Here is a tiny trained network, its code and every weight. The questions are about switching its units off for an input and a target symbol, where a switched-off unit gives its printed mean instead of its output.

import numpy as np


def w(rows, s, z=0):
    codes = np.array(rows[::2]) - 128.0
    scale = np.full(codes.shape[1], s)
    scale[-1] = z or s
    return codes * scale


def norm(h):
    return h / np.sqrt((h * h).mean(-1, keepdims=True) + 1e-5)


def f(y):
    return np.maximum(y, 0)


def softmax(a):
    e = np.exp(a - a.max(-1, keepdims=True))
    return e / e.sum(-1, keepdims=True)


def log_softmax(a):
    a = a - a.max(-1, keepdims=True)
    return a - np.log(np.exp(a).sum(-1, keepdims=True))


def net(x, mask):
    ids = ['ΘΞΦαδηλμπψ'.index(c) for c in x.split()]
    T = len(ids)
    res = E[ids] + P[:T]
    u = 0
    for l in range(2):
        r = norm(res)
        for j in range(3):
            rows = slice(2 * j, 2 * j + 2)
            q, k, v = (r @ M[l][rows].T for M in (Q, K, V))
            z = softmax(np.where(np.tri(T) > 0, q @ k.T / 2**0.5, -1e9)) @ v
            o = O[l][rows]
            res = res + np.where(mask[u + j], z, o[:, -1]) @ o[:, :-1]
        u += 3
        y = f(norm(res) @ A[l][:, :-1].T + A[l][:, -1])
        res = res + np.where(mask[u : u + 4], y, B[l][:, -1]) @ B[l][:, :-1]
        u += 4
    return log_softmax(norm(res)[-1] @ U[:, :-1].T + U[:, -1])


Q, K, V, O, A, B = {}, {}, {}, {}, {}, {}
E = w([
[156,89,94,92],'Θ',
[144,92,93,101],'Ξ',
[127,120,141,213],'Φ',
[113,120,127,195],'α',
[140,96,91,94],'δ',
[161,102,151,205],'η',
[116,118,127,193],'λ',
[164,95,97,90],'μ',
[93,250,94,131],'π',
[117,81,177,98],'ψ',
],0.017)
P = w([
[30,8,54,50],'0',
[228,149,177,101],'1',
[87,64,131,175],'2',
[219,151,191,103],'3',
[70,111,102,163],'4',
[171,154,181,99],'5',
[84,133,98,163],'6',
[172,158,178,96],'7',
[95,142,88,143],'8',
],0.013)
Q[0] = w([
[2,244,48,175],'L0H1',
[64,49,143,128],'L0H1',
[157,185,241,73],'L0H2',
[139,88,137,124],'L0H2',
[90,26,33,162],'L0H3',
[167,202,190,109],'L0H3',
],0.013)
K[0] = w([
[80,255,95,104],'L0H1',
[154,154,32,126],'L0H1',
[93,127,218,71],'L0H2',
[153,106,137,167],'L0H2',
[108,105,94,136],'L0H3',
[143,138,146,131],'L0H3',
],0.017)
V[0] = w([
[130,127,122,151],'L0H1',
[103,179,107,119],'L0H1',
[51,100,251,56],'L0H2',
[157,88,143,162],'L0H2',
[136,185,139,115],'L0H3',
[63,81,95,142],'L0H3',
],0.027)
O[0] = w([
[116,121,118,117,120],'L0H1',
[144,126,192,131,253],'L0H1',
[188,1,100,98,35],'L0H2',
[121,102,175,165,73],'L0H2',
[146,121,116,81,151],'L0H3',
[51,153,198,102,104],'L0H3',
],0.019,0.0051)
A[0] = w([
[67,157,209,188,172],'L0N1',
[143,100,13,241,149],'L0N2',
[25,34,58,149,27],'L0N3',
[175,2,232,210,253],'L0N4',
],0.014,0.0053)
B[0] = w([
[187,54,146,41,244],'L0N1',
[162,114,169,6,205],'L0N2',
[30,248,190,187,149],'L0N3',
[24,144,94,18,182],'L0N4',
],0.016,0.011)
Q[1] = w([
[125,86,178,1],'L1H1',
[248,88,227,220],'L1H1',
[89,208,152,193],'L1H2',
[83,214,47,65],'L1H2',
[121,137,140,105],'L1H3',
[71,180,36,75],'L1H3',
],0.02)
K[1] = w([
[139,31,66,93],'L1H1',
[162,35,253,140],'L1H1',
[127,95,68,36],'L1H2',
[232,97,140,161],'L1H2',
[143,152,130,86],'L1H3',
[106,119,43,99],'L1H3',
],0.022)
V[1] = w([
[62,201,63,190],'L1H1',
[88,38,126,157],'L1H1',
[1,100,120,89],'L1H2',
[139,22,95,74],'L1H2',
[239,206,154,123],'L1H3',
[55,245,247,104],'L1H3',
],0.018)
O[1] = w([
[90,126,113,53,6],'L1H1',
[193,116,170,105,77],'L1H1',
[4,127,100,163,124],'L1H2',
[97,91,141,55,169],'L1H2',
[36,92,98,138,177],'L1H3',
[146,44,122,44,148],'L1H3',
],0.017,0.015)
A[1] = w([
[92,171,243,97,92],'L1N1',
[196,122,85,61,141],'L1N2',
[141,82,253,59,71],'L1N3',
[52,80,200,131,2],'L1N4',
],0.021,0.0012)
B[1] = w([
[241,90,147,131,238],'L1N1',
[181,140,165,163,216],'L1N2',
[7,145,130,192,247],'L1N3',
[167,169,221,48,223],'L1N4',
],0.022,0.015)
U = w([
[120,129,117,117,3],'Θ',
[117,138,117,125,13],'Ξ',
[87,99,168,38,251],'Φ',
[100,142,196,200,138],'α',
[114,126,116,131,46],'δ',
[113,242,102,68,103],'η',
[114,134,89,77,85],'λ',
[96,128,82,172,192],'μ',
[225,163,138,113,197],'π',
[152,7,95,63,90],'ψ',
],0.016,0.0046)

Each question gives the input, a string of symbols that net reads in full, and the target symbol t.
The units are the heads (2 rows each of Q, K, V and O) and the neurons (one row each of A and B). Each row of codes is followed by its name. A weight is (code - 128) times the scale printed after its matrix; where a second scale follows, it is the last column's (O, A, B and U).
mask holds one flag per unit, layer by layer, with each layer's heads first. A switched-off unit (its flag False) gives its mean, the last column of its rows in O or B, instead of its output. The means were averaged over made-up inputs and are rounded, as every weight is.
A unit's drop is (log p(t) with every unit on - log p(t) with that unit switched off) / (log p(t) with every unit on - log p(t) with every unit switched off).
The circuit of an input: a set's keep is (log p(t) with only the set's units on - log p(t) with every unit switched off) / (log p(t) with every unit on - log p(t) with every unit switched off). Starting from the 12 units with the biggest drops (on a tie, the unit counted first), units are removed one at a time, each time the one whose removal leaves the highest keep (on an exact tie, the one counted first), for as long as the keep stays at least 0.8.
units of the circuit, in order: the units of the circuit, biggest drop first
k most important neurons: the k neurons with the biggest drops, biggest first
top k neurons in layer l: the k neurons of layer l with the biggest drops, biggest first
input μ π ψ Φ, target ψ: 3 most important neurons -> [L0N3; L1N3; L0N2]
input Φ Θ μ η, target μ: 3 most important neurons -> [L0N3; L1N4; L0N2]
input Θ λ μ π Ξ π, target π: units of the circuit, in order -> [L0H3]
input μ μ λ ψ Ξ Θ π Θ, target π: top 2 neurons in layer 0 -> [L0N4; L0N2]
input Θ π Θ ψ Θ δ, target ψ: 2 most important neurons -> [L1N3; L0N2]
input π π ψ μ Θ Φ, target μ: 4 most important neurons -> [L1N4; L0N4; L0N1; L1N1]
input π μ Φ δ, target μ: 4 most important neurons -> [L1N4; L0N2; L1N1; L0N1]
input λ Θ μ π Ξ π π α, target π: 2 most important neurons -> [L0N2; L0N1]
input α π π π π ψ π μ ψ, target α: 2 most important neurons -> [L1N3; L0N4]
input η μ π μ π Θ μ Θ, target μ: units of the circuit, in order -> [L0H3; L1H2; L1N4]
input π π Φ λ, target π: 2 most important neurons -> [L0N4; L0N1]
input μ μ Θ π μ π μ μ, target π: top 2 neurons in layer 1 -> [L1N3; L1N2]
input π π π δ Ξ Θ Ξ μ, target μ: units of the circuit, in order -> [L1H2; L1N4; L0H3]
input ψ π μ μ π λ, target π: 2 most important neurons -> [L0N4; L0N2]
input Θ π μ Φ π Θ, target π: top neuron in layer 1 -> [L1N3]
input π δ Φ, target Φ: top 2 neurons in layer 0 -> [L0N1; L0N4]
input Θ π ψ α, target ψ: 3 most important neurons -> [L0N3; L1N3; L0N2]
input μ Θ η α μ, target α: top 3 neurons in layer 0 -> [L0N1; L0N2; L0N4]
input Ξ Θ λ Ξ α π δ μ δ, target α: 3 most important neurons -> [L1N3; L0N2; L0N4]
input π μ Ξ ψ Ξ Θ, target ψ: units of the circuit, in order -> [L0H2]
input α Θ π Θ δ π μ Ξ, target π: 2 most important neurons -> [L1N3; L0N1]
input π π π μ μ Ξ, target μ: top 2 neurons in layer 0 -> [L0N4; L0N2]
input μ μ π ψ Φ η π, target α: 3 most important neurons -> [L1N3; L0N4; L0N2]
input Θ μ Θ λ μ Ξ, target μ: units of the circuit, in order -> [L0H3; L1H2; L0H1; L0H2]
input π π λ μ Φ μ μ η, target μ: units of the circuit, in order -> [L1H2; L0H3; L1N4]
input μ π π π Θ Φ π Φ, target π: 3 most important neurons -> [L0N1; L1N3; L0N2]
input ψ Ξ ψ π μ Θ μ, target α: units of the circuit, in order -> [L0H3]
input Θ λ μ Θ η ψ Φ Ξ Ξ, target α: top 2 neurons in layer 0 -> [L0N1; L0N2]
